Below is a small trained network, with its code and all its weights. Each question gives an input and a target symbol and asks what happens when units are switched off, that is, made to give their printed mean instead of their output.

import numpy as np


def w(rows, s, z=0):
    codes = np.array(rows[::2]) - 128.0
    scale = np.full(codes.shape[1], s)
    scale[-1] = z or s
    return codes * scale


def f(y):
    return y / 2 * (1 + np.tanh(0.7978845608 * (y + 0.044715 * y**3)))


def softmax(a):
    e = np.exp(a - a.max(-1, keepdims=True))
    return e / e.sum(-1, keepdims=True)


def log_softmax(a):
    a = a - a.max(-1, keepdims=True)
    return a - np.log(np.exp(a).sum(-1, keepdims=True))


def net(x, mask):
    ids = ['αεημξσφω'.index(c) for c in x.split()]
    T = len(ids)
    res = E[ids] + P[:T]
    u = 0
    for l in range(2):
        q, k, v = (res @ M[l].T for M in (Q, K, V))
        z = softmax(np.where(np.tri(T) > 0, q @ k.T / 4**0.5, -1e9)) @ v
        res = res + np.where(mask[u], z, O[l][:, -1]) @ O[l][:, :-1]
        u += 1
        y = f(res @ A[l][:, :-1].T + A[l][:, -1])
        res = res + np.where(mask[u : u + 8], y, B[l][:, -1]) @ B[l][:, :-1]
        u += 8
    return log_softmax(res[-1] @ U[:, :-1].T + U[:, -1])


Q, K, V, O, A, B = {}, {}, {}, {}, {}, {}
E = w([
[167,156,222],'α',
[104,44,9],'ε',
[146,127,130],'η',
[51,87,35],'μ',
[126,170,113],'ξ',
[217,162,170],'σ',
[151,21,234],'φ',
[112,175,158],'ω',
],0.013)
P = w([
[170,182,143],'0',
[38,254,209],'1',
[251,68,139],'2',
[19,208,138],'3',
[234,49,95],'4',
[17,194,104],'5',
],0.0046)
Q[0] = w([
[133,132,98],'0.h1',
[239,166,70],'0.h1',
[8,149,216],'0.h1',
[132,155,102],'0.h1',
],0.012)
K[0] = w([
[96,154,152],'0.h1',
[119,1,123],'0.h1',
[124,207,74],'0.h1',
[87,135,137],'0.h1',
],0.013)
V[0] = w([
[16,159,253],'0.h1',
[148,145,99],'0.h1',
[104,90,217],'0.h1',
[162,210,19],'0.h1',
],0.0043)
O[0] = w([
[120,139,253,138],'0.h1',
[114,141,98,113],'0.h1',
[180,127,212,234],'0.h1',
[55,161,35,2],'0.h1',
],0.0052,0.00087)
A[0] = w([
[114,21,209,70],'0.n1',
[106,193,178,50],'0.n2',
[193,33,95,4],'0.n3',
[107,191,145,96],'0.n4',
[160,209,121,184],'0.n5',
[37,209,199,98],'0.n6',
[254,110,164,45],'0.n7',
[174,167,48,38],'0.n8',
],0.0087,0.0028)
B[0] = w([
[75,127,142,194],'0.n1',
[175,191,161,145],'0.n2',
[102,157,208,156],'0.n3',
[140,177,129,136],'0.n4',
[195,139,134,188],'0.n5',
[88,246,183,167],'0.n6',
[165,101,71,253],'0.n7',
[67,135,70,133],'0.n8',
],0.012,0.0044)
Q[1] = w([
[142,127,130],'1.h1',
[147,144,129],'1.h1',
[136,5,217],'1.h1',
[194,88,133],'1.h1',
],0.014)
K[1] = w([
[120,132,140],'1.h1',
[102,140,160],'1.h1',
[138,2,165],'1.h1',
[132,153,136],'1.h1',
],0.014)
V[1] = w([
[62,127,139],'1.h1',
[233,102,160],'1.h1',
[153,134,114],'1.h1',
[2,97,197],'1.h1',
],0.006)
O[1] = w([
[128,144,153,83],'1.h1',
[138,2,74,254],'1.h1',
[126,134,114,134],'1.h1',
[129,112,213,92],'1.h1',
],0.0054,0.0023)
A[1] = w([
[172,120,57,137],'1.n1',
[6,132,157,77],'1.n2',
[110,52,131,73],'1.n3',
[151,164,93,129],'1.n4',
[136,158,97,125],'1.n5',
[127,252,138,144],'1.n6',
[77,190,91,3],'1.n7',
[49,216,179,167],'1.n8',
],0.012,0.0042)
B[1] = w([
[54,99,128,225],'1.n1',
[111,190,87,188],'1.n2',
[217,137,116,174],'1.n3',
[128,160,89,173],'1.n4',
[111,139,108,153],'1.n5',
[253,106,71,254],'1.n6',
[137,237,148,155],'1.n7',
[19,82,190,239],'1.n8',
],0.015,0.0077)
U = w([
[159,234,125,70],'α',
[91,244,52,85],'ε',
[74,134,127,184],'η',
[130,242,75,121],'μ',
[176,190,16,116],'ξ',
[83,41,3,129],'σ',
[167,55,162,100],'φ',
[134,132,92,254],'ω',
],0.0064,0.0042)

Each question gives the input, a string of symbols that net reads in full, and the target symbol t.
The units are the heads (4 rows each of Q, K, V and O) and the neurons (one row each of A and B). Each row of codes is followed by its name. A weight is (code - 128) times the scale printed after its matrix; where a second scale follows, it is the last column's (O, A, B and U).
mask holds one flag per unit, layer by layer, with each layer's heads first. A switched-off unit (its flag False) gives its mean, the last column of its rows in O or B, instead of its output. The means were averaged over made-up inputs and are rounded, as every weight is.
A unit's drop is (log p(t) with every unit on - log p(t) with that unit switched off) / (log p(t) with every unit on - log p(t) with every unit switched off).
The circuit of an input: a set's keep is (log p(t) with only the set's units on - log p(t) with every unit switched off) / (log p(t) with every unit on - log p(t) with every unit switched off). Starting from the 12 units with the biggest drops (on a tie, the unit counted first), units are removed one at a time, each time the one whose removal leaves the highest keep (on an exact tie, the one counted first), for as long as the keep stays at least 0.8.
units of the circuit, in order: the units of the circuit, biggest drop first
most important unit: the unit with the biggest drop
top k neurons: the k neurons with the biggest drops, biggest first
top k neurons in layer l: the k neurons of layer l with the biggest drops, biggest first
drop of u: that unit's drop, to one decimal
input ξ φ η, target φ: units of the circuit, in order -> 0.h1, 1.n2
input σ σ η, target σ: most important unit -> 1.h1
input φ σ σ α, target φ: top 2 neurons -> 1.n8, 1.n6
input ε μ α σ α, target σ: units of the circuit, in order -> 1.h1, 0.n6, 0.n7, 1.n7
input η ε α ω, target α: top 2 neurons in layer 1 -> 1.n6, 1.n7
input ε σ α, target σ: top 2 neurons in layer 1 -> 1.n1, 1.n7
input φ φ ξ, target φ: units of the circuit, in order -> 0.h1, 1.h1, 1.n2
input ε μ φ μ σ, target φ: top 3 neurons -> 0.n3, 0.n1, 1.n2
input σ ε ξ, target σ: top 2 neurons -> 0.n6, 1.n1
input α ε ε σ σ μ, target ε: top 4 neurons in layer 1 -> 1.n6, 1.n7, 1.n2, 1.n8
input ξ ε α ω ε φ, target η: top 2 neurons -> 0.n1, 1.n8
input σ ξ ξ ε σ, target σ: top 2 neurons in layer 1 -> 1.n1, 1.n7
input φ σ σ φ α, target φ: top 2 neurons in layer 1 -> 1.n2, 1.n4
input ξ σ σ σ, target ξ: most important unit -> 1.n8
input φ σ σ, target φ: top 2 neurons -> 0.n1, 1.n2
input σ φ ε, target φ: top 2 neurons in layer 0 -> 0.n3, 0.n6
input φ σ σ μ, target ε: top 2 neurons in layer 0 -> 0.n7, 0.n5
input ε σ η, target σ: top 2 neurons in layer 0 -> 0.n6, 0.n1
input ω ω ω σ σ σ, target ξ: top 3 neurons in layer 1 -> 1.n6, 1.n8, 1.n1
input ε σ α φ η, target φ: most important unit -> 0.h1
input σ ξ ω ω, target α: drop of 1.n6 -> 2.0
